Below are the code and all the weights of a small trained network. Each question names an input and a class and asks about switching units off, where a switched-off unit gives its printed mean instead of its output.

import numpy as np


def w(rows, s, z=0):
    codes = np.array(rows[::2]) - 128.0
    scale = np.full(codes.shape[1], s)
    scale[-1] = z or s
    return codes * scale


def f(y):
    return y / 2 * (1 + np.tanh(0.7978845608 * (y + 0.044715 * y**3)))


def log_softmax(a):
    a = a - a.max(-1, keepdims=True)
    return a - np.log(np.exp(a).sum(-1, keepdims=True))


def net(x, mask):
    res = np.array(x, float).reshape(1, 5) / 4 @ E
    y = f(res @ A[0][:, :-1].T + A[0][:, -1])
    res = res + np.where(mask, y, B[0][:, -1]) @ B[0][:, :-1]
    return log_softmax(res[-1] @ U[:, :-1].T + U[:, -1])


A, B = {}, {}
E = w([
[152,255,98,104],'x0',
[127,126,125,128],'x1',
[136,132,149,129],'x2',
[31,168,164,167],'x3',
[171,147,116,236],'x4',
],0.0094)
A[0] = w([
[124,109,131,117,91],'n1',
[202,114,111,94,93],'n2',
[147,107,128,127,69],'n3',
[112,105,133,47,106],'n4',
[126,126,154,81,173],'n5',
[84,157,157,143,61],'n6',
[188,113,110,102,107],'n7',
[127,171,144,130,51],'n8',
[226,115,81,86,95],'n9',
[88,96,159,149,84],'n10',
[149,131,110,162,143],'n11',
[105,132,122,50,132],'n12',
[124,210,107,83,64],'n13',
[178,166,108,197,162],'n14',
[123,136,161,126,155],'n15',
[115,6,145,127,62],'n16',
[59,149,174,94,126],'n17',
[162,107,119,150,2],'n18',
[123,108,102,80,151],'n19',
[163,110,104,94,40],'n20',
[116,161,130,88,172],'n21',
[147,161,189,124,4],'n22',
[155,129,110,177,160],'n23',
[103,145,103,134,53],'n24',
[111,97,162,136,119],'n25',
[33,182,122,167,63],'n26',
[128,89,143,148,100],'n27',
[132,136,135,111,110],'n28',
[109,118,115,75,146],'n29',
[191,87,128,139,18],'n30',
[105,116,152,4,118],'n31',
[102,149,97,123,13],'n32',
[177,224,78,82,83],'n33',
[123,52,136,129,112],'n34',
[182,127,93,250,133],'n35',
],0.016,0.0025)
B[0] = w([
[122,132,140,127,134],'n1',
[107,156,122,203,190],'n2',
[120,139,133,128,135],'n3',
[135,70,120,142,191],'n4',
[133,96,121,129,163],'n5',
[110,145,123,174,159],'n6',
[113,156,115,184,178],'n7',
[118,151,127,118,147],'n8',
[130,184,101,229,224],'n9',
[113,171,125,127,166],'n10',
[126,99,138,122,154],'n11',
[153,64,107,119,190],'n12',
[93,179,156,60,208],'n13',
[135,54,112,108,207],'n14',
[135,119,116,141,136],'n15',
[107,215,162,44,233],'n16',
[155,110,94,194,198],'n17',
[126,124,133,126,144],'n18',
[139,105,125,145,163],'n19',
[130,135,109,168,155],'n20',
[128,117,139,91,169],'n21',
[116,136,119,127,129],'n22',
[149,90,124,117,169],'n23',
[132,145,124,127,131],'n24',
[133,157,125,116,157],'n25',
[138,171,120,214,200],'n26',
[125,150,119,100,155],'n27',
[125,128,137,120,132],'n28',
[137,84,121,141,168],'n29',
[113,139,126,136,171],'n30',
[160,18,114,137,231],'n31',
[144,148,119,120,133],'n32',
[104,201,182,27,245],'n33',
[111,188,158,77,191],'n34',
[160,4,109,119,233],'n35',
],0.024,0.011)
U = w([
[190,33,121,97,253],'0',
[140,184,155,40,111],'1',
[152,180,108,248,10],'2',
],0.013,0.00072)

Each question gives the input, the list of numbers given to net, and the class t.
The units are the neurons (one row each of A and B). Each row of codes is followed by its name. A weight is (code - 128) times the scale printed after its matrix; where a second scale follows, it is the last column's (A, B and U).
mask holds one flag per neuron, in row order. A switched-off neuron (its flag False) gives its mean, the last column of its row in B, instead of its output. The means were averaged over made-up inputs and are rounded, as every weight is.
A unit's drop is (log p(t) with every unit on - log p(t) with that unit switched off) / (log p(t) with every unit on - log p(t) with every unit switched off).
The circuit of an input: a set's keep is (log p(t) with only the set's units on - log p(t) with every unit switched off) / (log p(t) with every unit on - log p(t) with every unit switched off). Starting from the 12 units with the biggest drops (on a tie, the unit counted first), units are removed one at a time, each time the one whose removal leaves the highest keep (on an exact tie, the one counted first), for as long as the keep stays at least 0.8.
circuit, biggest first: the units of the circuit, biggest drop first
k most important neurons: the k neurons with the biggest drops, biggest first
drop of u: that unit's drop, to one decimal
input [-8,6,4,-4,-5], class 1: circuit, biggest first : n16
input [-5,8,6,-8,7], class 2: 4 most important neurons : n9; n2; n7; n31
input [7,-8,8,-7,7], class 0: 2 most important neurons : n35; n14
input [6,0,6,1,5], class 1: 3 most important neurons : n33; n31; n13
input [7,-2,-2,-7,3], class 1: 4 most important neurons : n33; n13; n26; n17
input [-5,-6,-8,7,0], class 2: 2 most important neurons : n26; n33
input [4,-6,7,-8,7], class 2: 3 most important neurons : n9; n2; n7
input [6,4,-3,-3,5], class 1: 4 most important neurons : n33; n31; n13; n12
input [1,1,2,4,4], class 0: 3 most important neurons : n9; n35; n2
input [0,1,6,7,-6], class 2: 2 most important neurons : n26; n35
input [1,6,-5,5,-5], class 0: 2 most important neurons : n9; n31
input [-6,-6,4,-6,1], class 1: 2 most important neurons : n16; n34
input [4,3,-5,1,3], class 1: 2 most important neurons : n31; n33
input [4,-7,7,-6,4], class 2: circuit, biggest first : n9
input [7,-7,-4,7,-7], class 0: 2 most important neurons : n31; n17
input [5,-7,-7,-2,6], class 0: 2 most important neurons : n35; n14
input [-3,0,7,5,-2], class 2: drop of n33 : 0.1
input [-8,-6,-5,-3,-4], class 1: drop of n16 : 0.6
input [5,3,2,2,7], class 0: drop of n35 : 0.1
input [-7,3,-7,-6,4], class 1: drop of n16 : 1.2
